Here is a tiny trained network, its code and every weight. The questions are about switching its units off for an input and a target symbol, where a switched-off unit gives its printed mean instead of its output.

import numpy as np


def w(rows, s, z=0):
    codes = np.array(rows[::2]) - 128.0
    scale = np.full(codes.shape[1], s)
    scale[-1] = z or s
    return codes * scale


def f(y):
    return y / 2 * (1 + np.tanh(0.7978845608 * (y + 0.044715 * y**3)))


def softmax(a):
    e = np.exp(a - a.max(-1, keepdims=True))
    return e / e.sum(-1, keepdims=True)


def log_softmax(a):
    a = a - a.max(-1, keepdims=True)
    return a - np.log(np.exp(a).sum(-1, keepdims=True))


def net(x, mask):
    ids = ['ΘΞΣΦΩβδεζηλμπτψ'.index(c) for c in x.split()]
    T = len(ids)
    res = E[ids] + P[:T]
    q, k, v = (res @ M[0].T for M in (Q, K, V))
    z = softmax(np.where(np.tri(T) > 0, q @ k.T / 2**0.5, -1e9)) @ v
    res = res + np.where(mask[0], z, O[0][:, -1]) @ O[0][:, :-1]
    y = f(res @ A[0][:, :-1].T + A[0][:, -1])
    res = res + np.where(mask[1:9], y, B[0][:, -1]) @ B[0][:, :-1]
    return log_softmax(res[-1] @ U[:, :-1].T + U[:, -1])


Q, K, V, O, A, B = {}, {}, {}, {}, {}, {}
E = w([
[147,158,121,133,115,139],'Θ',
[162,147,105,113,191,193],'Ξ',
[89,142,131,159,139,102],'Σ',
[123,136,109,138,155,146],'Φ',
[162,187,118,141,10,85],'Ω',
[174,150,102,109,133,175],'β',
[111,131,118,146,149,132],'δ',
[142,93,21,138,177,163],'ε',
[113,167,135,143,67,96],'ζ',
[83,115,115,153,189,134],'η',
[137,142,109,130,144,151],'λ',
[122,149,125,145,105,113],'μ',
[151,174,132,130,78,121],'π',
[215,226,161,88,71,152],'τ',
[156,113,78,117,233,194],'ψ',
],0.014)
P = w([
[66,185,89,52,101,149],'0',
[140,182,85,95,91,153],'1',
[148,120,168,90,124,138],'2',
[66,141,52,175,133,115],'3',
[155,199,79,102,91,152],'4',
[177,103,162,76,117,108],'5',
[207,142,92,181,168,45],'6',
[105,177,66,113,123,147],'7',
[160,123,161,71,121,92],'8',
[171,75,87,174,2,214],'9',
[75,167,69,118,140,141],'10',
[161,123,156,63,132,67],'11',
],0.015)
Q[0] = w([
[90,255,38,146,169,108],'head 1',
[37,209,87,50,131,145],'head 1',
],0.0091)
K[0] = w([
[27,125,123,101,109,161],'head 1',
[88,129,146,3,110,164],'head 1',
],0.015)
V[0] = w([
[159,153,168,127,8,64],'head 1',
[40,92,119,164,115,96],'head 1',
],0.013)
O[0] = w([
[223,252,126,195,240,159,85],'head 1',
[81,122,139,236,64,226,1],'head 1',
],0.012,0.0049)
A[0] = w([
[114,148,52,185,91,190,255],'neuron 1',
[172,170,102,110,183,144,184],'neuron 2',
[135,117,197,105,158,74,80],'neuron 3',
[180,126,166,113,206,97,71],'neuron 4',
[81,163,122,208,84,254,88],'neuron 5',
[166,136,177,113,189,82,73],'neuron 6',
[139,137,73,91,140,23,127],'neuron 7',
[137,193,122,196,157,164,14],'neuron 8',
],0.0092,0.0075)
B[0] = w([
[101,191,104,131,124,162,203],'neuron 1',
[134,124,118,166,107,84,250],'neuron 2',
[102,161,148,108,138,192,157],'neuron 3',
[86,129,173,100,69,130,204],'neuron 4',
[189,77,249,100,174,180,168],'neuron 5',
[89,152,158,105,67,141,193],'neuron 6',
[161,108,159,110,180,115,244],'neuron 7',
[114,32,139,212,86,110,164],'neuron 8',
],0.014,0.013)
U = w([
[152,225,43,127,178,91,155],'Θ',
[152,34,181,82,183,120,179],'Ξ',
[151,150,241,96,160,197,35],'Σ',
[96,154,73,112,83,148,160],'Φ',
[110,74,138,185,93,90,70],'Ω',
[242,106,93,98,251,48,227],'β',
[107,152,117,94,118,210,144],'δ',
[56,94,74,123,30,136,97],'ε',
[186,46,198,175,165,145,77],'ζ',
[97,54,192,115,64,211,3],'η',
[110,175,28,95,122,119,183],'λ',
[168,187,124,156,184,184,205],'μ',
[140,166,52,186,127,51,139],'π',
[179,106,164,159,147,3,48],'τ',
[116,6,148,105,63,91,19],'ψ',
],0.0069,0.0058)

Each question gives the input, a string of symbols that net reads in full, and the target symbol t.
The units are the heads (2 rows each of Q, K, V and O) and the neurons (one row each of A and B). Each row of codes is followed by its name. A weight is (code - 128) times the scale printed after its matrix; where a second scale follows, it is the last column's (O, A, B and U).
mask holds one flag per unit, heads first, then neurons. A switched-off unit (its flag False) gives its mean, the last column of its rows in O or B, instead of its output. The means were averaged over made-up inputs and are rounded, as every weight is.
A unit's drop is (log p(t) with every unit on - log p(t) with that unit switched off) / (log p(t) with every unit on - log p(t) with every unit switched off).
The circuit of an input: a set's keep is (log p(t) with only the set's units on - log p(t) with every unit switched off) / (log p(t) with every unit on - log p(t) with every unit switched off). Starting from all 9 units, units are removed one at a time, each time the one whose removal leaves the highest keep (on an exact tie, the one counted first), for as long as the keep stays at least 0.8.
units of the circuit, in order: the units of the circuit, biggest drop first
most important unit: the unit with the biggest drop
k most important neurons: the k neurons with the biggest drops, biggest first
input π β η δ μ, target π: units of the circuit, in order	head 1; neuron 8; neuron 2; neuron 5
input ψ ψ τ μ β τ β π ε, target β: most important unit	neuron 7
input π λ Ω, target τ: 2 most important neurons	neuron 2; neuron 1
input μ η β μ, target μ: units of the circuit, in order	head 1; neuron 1; neuron 4
input β ψ μ π τ η, target Σ: units of the circuit, in order	head 1; neuron 3; neuron 6
input λ δ λ ε ε β β ψ, target λ: 2 most important neurons	neuron 5; neuron 7
input μ β β τ τ β τ β, target μ: units of the circuit, in order	head 1; neuron 4
input β ε β β η Σ π ε Σ τ, target π: units of the circuit, in order	head 1; neuron 2; neuron 5; neuron 7
input ζ β τ Θ β, target ζ: 2 most important neurons	neuron 8; neuron 5
input Ω ζ π τ β Σ β ψ, target Ω: units of the circuit, in order	head 1; neuron 8; neuron 2; neuron 4
input ε δ π β, target ε: units of the circuit, in order	head 1; neuron 5
input ε π τ Φ β β, target Σ: units of the circuit, in order	head 1; neuron 4; neuron 3
input β η η ζ ψ μ π, target ζ: units of the circuit, in order	head 1; neuron 5
input λ Ξ τ ψ τ η ψ ε, target λ: units of the circuit, in order	neuron 5; neuron 1; neuron 8
input μ β β Θ Σ, target μ: 2 most important neurons	neuron 1; neuron 5
input ε β Θ π μ Ξ Φ π, target ε: 2 most important neurons	neuron 5; neuron 7
input τ λ τ Ω η Ξ τ δ ε μ τ ζ, target Σ: 3 most important neurons	neuron 3; neuron 6; neuron 4
input ζ τ Σ δ τ, target ζ: units of the circuit, in order	head 1; neuron 8
input ψ ψ Θ Φ π, target ψ: most important neuron	neuron 1
input Ξ Σ η τ τ, target Ξ: 3 most important neurons	neuron 2; neuron 1; neuron 7
input μ μ β μ π η μ τ, target μ: 3 most important neurons	neuron 1; neuron 5; neuron 4
input τ τ ψ ε Ω τ π μ ψ ε, target π: most important neuron	neuron 2
input τ β η ε π β π μ τ τ τ β, target Σ: 3 most important neurons	neuron 4; neuron 6; neuron 3
input Ω β τ ε β τ β, target ε: units of the circuit, in order	head 1; neuron 7
input β λ τ μ ε μ Ω τ ψ τ, target Ω: 2 most important neurons	neuron 8; neuron 2
